Here is a tiny trained network, its code and every weight. The questions are about switching its units off for an input and a target symbol, where a switched-off unit gives its printed mean instead of its output.

import numpy as np


def w(rows, s, z=0):
    codes = np.array(rows[::2]) - 128.0
    scale = np.full(codes.shape[1], s)
    scale[-1] = z or s
    return codes * scale


def f(y):
    return np.maximum(y, 0)


def softmax(a):
    e = np.exp(a - a.max(-1, keepdims=True))
    return e / e.sum(-1, keepdims=True)


def log_softmax(a):
    a = a - a.max(-1, keepdims=True)
    return a - np.log(np.exp(a).sum(-1, keepdims=True))


def net(x, mask):
    ids = ['ΓΔΞΣμτφψω'.index(c) for c in x.split()]
    T = len(ids)
    res = E[ids] + P[:T]
    u = 0
    for l in range(2):
        r = res
        for j in range(3):
            rows = slice(4 * j, 4 * j + 4)
            q, k, v = (r @ M[l][rows].T for M in (Q, K, V))
            z = softmax(np.where(np.tri(T) > 0, q @ k.T / 4**0.5, -1e9)) @ v
            o = O[l][rows]
            res = res + np.where(mask[u + j], z, o[:, -1]) @ o[:, :-1]
        u += 3
        y = f(res @ A[l][:, :-1].T + A[l][:, -1])
        res = res + np.where(mask[u : u + 12], y, B[l][:, -1]) @ B[l][:, :-1]
        u += 12
    return log_softmax(res[-1] @ U[:, :-1].T + U[:, -1])


Q, K, V, O, A, B = {}, {}, {}, {}, {}, {}
E = w([
[160,84,110,125,93],'Γ',
[43,184,151,42,98],'Δ',
[101,62,99,168,74],'Ξ',
[162,173,127,77,254],'Σ',
[169,79,88,137,135],'μ',
[234,42,140,146,75],'τ',
[243,158,185,110,89],'φ',
[197,114,105,217,51],'ψ',
[67,80,159,197,168],'ω',
],0.017)
P = w([
[151,32,18,18,52],'0',
[97,132,103,72,114],'1',
[110,118,94,86,153],'2',
[111,124,104,135,133],'3',
[99,176,79,161,178],'4',
[126,153,80,166,169],'5',
[119,194,65,181,199],'6',
[142,161,73,187,186],'7',
[124,214,104,253,150],'8',
[122,190,57,139,221],'9',
[117,194,53,154,211],'10',
],0.0064)
Q[0] = w([
[8,91,55,101,102],'0.h0',
[135,105,82,186,119],'0.h0',
[137,110,91,82,62],'0.h0',
[122,133,41,122,153],'0.h0',
[125,83,127,109,157],'0.h1',
[134,131,131,156,103],'0.h1',
[134,157,75,132,123],'0.h1',
[174,170,110,123,136],'0.h1',
[153,64,74,139,149],'0.h2',
[107,98,123,82,129],'0.h2',
[118,169,150,138,133],'0.h2',
[82,52,103,112,109],'0.h2',
],0.014)
K[0] = w([
[2,85,121,121,86],'0.h0',
[110,133,76,199,129],'0.h0',
[68,76,119,53,89],'0.h0',
[70,123,35,102,230],'0.h0',
[171,120,114,200,66],'0.h1',
[184,251,155,161,92],'0.h1',
[36,44,81,210,158],'0.h1',
[142,101,34,155,87],'0.h1',
[158,211,84,236,123],'0.h2',
[146,197,229,126,13],'0.h2',
[61,79,117,82,139],'0.h2',
[135,134,155,176,132],'0.h2',
],0.0084)
V[0] = w([
[76,110,70,99,164],'0.h0',
[168,140,60,103,53],'0.h0',
[60,95,147,139,126],'0.h0',
[102,134,177,180,147],'0.h0',
[132,63,145,121,164],'0.h1',
[136,112,175,89,179],'0.h1',
[81,7,75,120,78],'0.h1',
[82,60,139,191,166],'0.h1',
[68,118,34,114,86],'0.h2',
[99,2,43,104,230],'0.h2',
[158,116,105,179,185],'0.h2',
[152,39,114,74,141],'0.h2',
],0.0088)
O[0] = w([
[112,158,101,175,13,128],'0.h0',
[110,187,70,143,162,167],'0.h0',
[64,125,109,88,57,115],'0.h0',
[159,2,154,126,106,106],'0.h0',
[89,76,65,156,94,151],'0.h1',
[124,230,202,32,129,89],'0.h1',
[158,151,189,110,71,254],'0.h1',
[190,132,163,135,184,145],'0.h1',
[135,109,39,160,176,180],'0.h2',
[115,5,156,55,79,197],'0.h2',
[189,67,152,132,45,141],'0.h2',
[197,132,128,25,152,186],'0.h2',
],0.0053,0.006)
A[0] = w([
[170,95,108,166,124,90],'0.n0',
[139,31,145,128,72,57],'0.n1',
[165,188,165,133,67,178],'0.n2',
[181,93,39,143,157,235],'0.n3',
[161,184,30,83,157,62],'0.n4',
[134,133,110,141,128,252],'0.n5',
[85,133,182,125,219,152],'0.n6',
[67,70,156,50,81,131],'0.n7',
[41,131,118,178,135,116],'0.n8',
[97,77,61,146,57,18],'0.n9',
[169,154,99,98,247,58],'0.n10',
[132,88,194,50,161,186],'0.n11',
],0.011,0.0027)
B[0] = w([
[96,43,99,123,137,198],'0.n0',
[183,135,69,137,153,223],'0.n1',
[91,105,107,218,194,167],'0.n2',
[112,137,160,135,64,255],'0.n3',
[217,117,107,145,121,187],'0.n4',
[114,73,152,173,68,173],'0.n5',
[205,73,75,157,85,161],'0.n6',
[111,177,7,142,194,197],'0.n7',
[232,65,41,84,200,172],'0.n8',
[119,182,56,171,155,203],'0.n9',
[146,169,209,136,116,184],'0.n10',
[188,253,137,183,189,182],'0.n11',
],0.0056,0.0092)
Q[1] = w([
[195,254,161,98,221],'1.h0',
[61,193,178,60,131],'1.h0',
[56,100,48,54,129],'1.h0',
[180,162,199,77,206],'1.h0',
[146,137,133,108,160],'1.h1',
[187,200,186,194,144],'1.h1',
[134,121,43,121,107],'1.h1',
[35,186,122,111,194],'1.h1',
[223,189,203,78,168],'1.h2',
[46,144,214,91,242],'1.h2',
[119,189,140,69,147],'1.h2',
[97,28,53,160,157],'1.h2',
],0.0096)
K[1] = w([
[171,184,92,157,128],'1.h0',
[156,211,109,48,136],'1.h0',
[82,151,132,152,74],'1.h0',
[177,157,62,150,112],'1.h0',
[117,170,117,136,192],'1.h1',
[149,134,116,54,66],'1.h1',
[82,80,152,207,165],'1.h1',
[128,150,98,61,67],'1.h1',
[165,184,81,131,83],'1.h2',
[113,153,58,5,145],'1.h2',
[76,156,116,167,86],'1.h2',
[50,79,164,175,180],'1.h2',
],0.012)
V[1] = w([
[152,163,86,100,231],'1.h0',
[103,193,212,173,202],'1.h0',
[203,255,129,204,123],'1.h0',
[85,95,91,194,218],'1.h0',
[214,147,168,54,117],'1.h1',
[112,105,135,220,164],'1.h1',
[92,103,193,103,158],'1.h1',
[12,100,158,163,110],'1.h1',
[77,67,92,72,199],'1.h2',
[110,171,87,88,97],'1.h2',
[44,212,45,187,127],'1.h2',
[109,148,196,126,212],'1.h2',
],0.0081)
O[1] = w([
[137,2,137,115,158,166],'1.h0',
[49,86,198,105,160,7],'1.h0',
[102,79,194,137,90,178],'1.h0',
[180,31,156,191,171,186],'1.h0',
[143,146,140,130,29,96],'1.h1',
[133,151,101,155,180,166],'1.h1',
[143,104,35,203,126,21],'1.h1',
[172,176,104,190,130,35],'1.h1',
[188,127,89,62,164,112],'1.h2',
[117,245,31,122,177,124],'1.h2',
[122,175,95,196,202,163],'1.h2',
[65,57,111,63,163,28],'1.h2',
],0.0065,0.013)
A[1] = w([
[97,113,73,201,31,125],'1.n0',
[172,82,97,129,96,25],'1.n1',
[87,209,103,73,76,107],'1.n2',
[63,55,53,155,100,1],'1.n3',
[109,163,30,97,240,66],'1.n4',
[185,159,136,180,179,109],'1.n5',
[128,89,154,88,148,5],'1.n6',
[145,192,20,124,161,79],'1.n7',
[188,162,215,74,194,131],'1.n8',
[97,85,129,215,203,80],'1.n9',
[197,2,56,147,94,15],'1.n10',
[170,107,176,137,133,48],'1.n11',
],0.007,0.0038)
B[1] = w([
[118,156,145,77,173,183],'1.n0',
[93,186,191,107,178,174],'1.n1',
[77,169,150,143,254,145],'1.n2',
[78,153,132,228,50,146],'1.n3',
[154,138,224,134,97,199],'1.n4',
[58,81,108,178,105,222],'1.n5',
[61,144,75,136,109,134],'1.n6',
[63,57,134,128,95,199],'1.n7',
[62,110,48,85,115,177],'1.n8',
[161,175,106,73,67,189],'1.n9',
[112,168,136,126,133,251],'1.n10',
[86,140,76,111,181,165],'1.n11',
],0.0078,0.014)
U = w([
[131,178,102,114,120,91],'Γ',
[52,171,175,147,200,136],'Δ',
[59,61,18,161,43,17],'Ξ',
[101,63,89,98,73,78],'Σ',
[162,125,78,105,71,164],'μ',
[222,137,207,96,92,137],'τ',
[102,85,205,148,69,86],'φ',
[149,185,231,210,108,66],'ψ',
[200,3,113,134,175,253],'ω',
],0.0071,0.0033)

Each question gives the input, a string of symbols that net reads in full, and the target symbol t.
The units are the heads (4 rows each of Q, K, V and O) and the neurons (one row each of A and B). Each row of codes is followed by its name. A weight is (code - 128) times the scale printed after its matrix; where a second scale follows, it is the last column's (O, A, B and U).
mask holds one flag per unit, layer by layer, with each layer's heads first. A switched-off unit (its flag False) gives its mean, the last column of its rows in O or B, instead of its output. The means were averaged over made-up inputs and are rounded, as every weight is.
A unit's drop is (log p(t) with every unit on - log p(t) with that unit switched off) / (log p(t) with every unit on - log p(t) with every unit switched off).
The circuit of an input: a set's keep is (log p(t) with only the set's units on - log p(t) with every unit switched off) / (log p(t) with every unit on - log p(t) with every unit switched off). Starting from the 12 units with the biggest drops (on a tie, the unit counted first), units are removed one at a time, each time the one whose removal leaves the highest keep (on an exact tie, the one counted first), for as long as the keep stays at least 0.8.
units of the circuit, in order: the units of the circuit, biggest drop first
most important unit: the unit with the biggest drop
k most important neurons: the k neurons with the biggest drops, biggest first
top k neurons in layer l: the k neurons of layer l with the biggest drops, biggest first
input Ξ ψ ψ, target ψ: units of the circuit, in order : [1.h2, 0.h2]
input Δ ω Δ Σ Γ Γ τ Γ τ, target τ: units of the circuit, in order : [1.h2, 1.n5, 1.n7, 0.h2]
input Ξ Σ Δ Σ, target Ξ: most important unit : 0.n9
input ψ τ Δ Δ ω Δ μ ω Γ Σ Σ, target ψ: units of the circuit, in order : [1.h2, 0.n9, 0.n10]
input Σ ω τ φ τ ω, target ω: units of the circuit, in order : [1.h2, 0.n8]
input ψ μ Ξ φ, target ψ: units of the circuit, in order : [1.h2, 0.h1, 0.n9]
input ω φ ψ, target ψ: 3 most important neurons : [1.n8, 0.n7, 1.n7]
input ψ ω Σ, target ψ: units of the circuit, in order : [1.h2, 0.n10]
input μ Δ φ Γ τ Δ ψ τ Ξ ω Σ, target μ: 2 most important neurons : [1.n8, 0.n1]
input Γ Δ τ Σ φ, target Γ: 4 most important neurons : [1.n8, 0.n7, 0.n9, 0.n1]
input Ξ φ Γ ψ Δ μ Σ, target Ξ: 4 most important neurons : [0.n9, 0.n1, 0.n7, 1.n5]
input τ φ μ φ Ξ τ ω, target ω: top 2 neurons in layer 0 : [0.n8, 0.n3]
input ω Δ τ Ξ ω τ Σ Ξ μ Δ Σ, target ω: top 3 neurons in layer 0 : [0.n1, 0.n7, 0.n11]
input φ Δ ω τ Γ μ ω ψ ψ ω Σ, target φ: 2 most important neurons : [0.n4, 0.n6]
input ω ω Ξ Γ τ Γ Σ φ, target ω: 3 most important neurons : [0.n1, 0.n7, 0.n11]
input Ξ τ φ Γ, target φ: most important neuron : [0.n7]
input τ τ ω φ Σ, target τ: top 2 neurons in layer 1 : [1.n5, 1.n7]
input Γ τ Σ, target Γ: 3 most important neurons : [1.n8, 0.n9, 0.n11]
input ω Γ φ Δ μ, target φ: 2 most important neurons : [0.n2, 0.n7]
input μ ω Γ μ φ φ μ φ Δ φ, target μ: most important unit : 0.h2
input Σ Γ ω Ξ μ μ τ Δ Σ, target Σ: 2 most important neurons : [0.n11, 0.n4]
input ω Σ ω φ Γ τ τ Δ Σ φ, target ω: 3 most important neurons : [0.n1, 0.n7, 0.n9]
input τ Ξ τ, target τ: top 3 neurons in layer 1 : [1.n5, 1.n7, 1.n1]
input Σ φ τ Δ ψ τ φ, target Σ: 2 most important neurons : [1.n8, 0.n11]
input Σ φ Γ Σ, target Σ: 2 most important neurons : [1.n8, 0.n11]
input Ξ τ μ μ Δ φ, target Ξ: top 3 neurons in layer 1 : [1.n5, 1.n8, 1.n7]
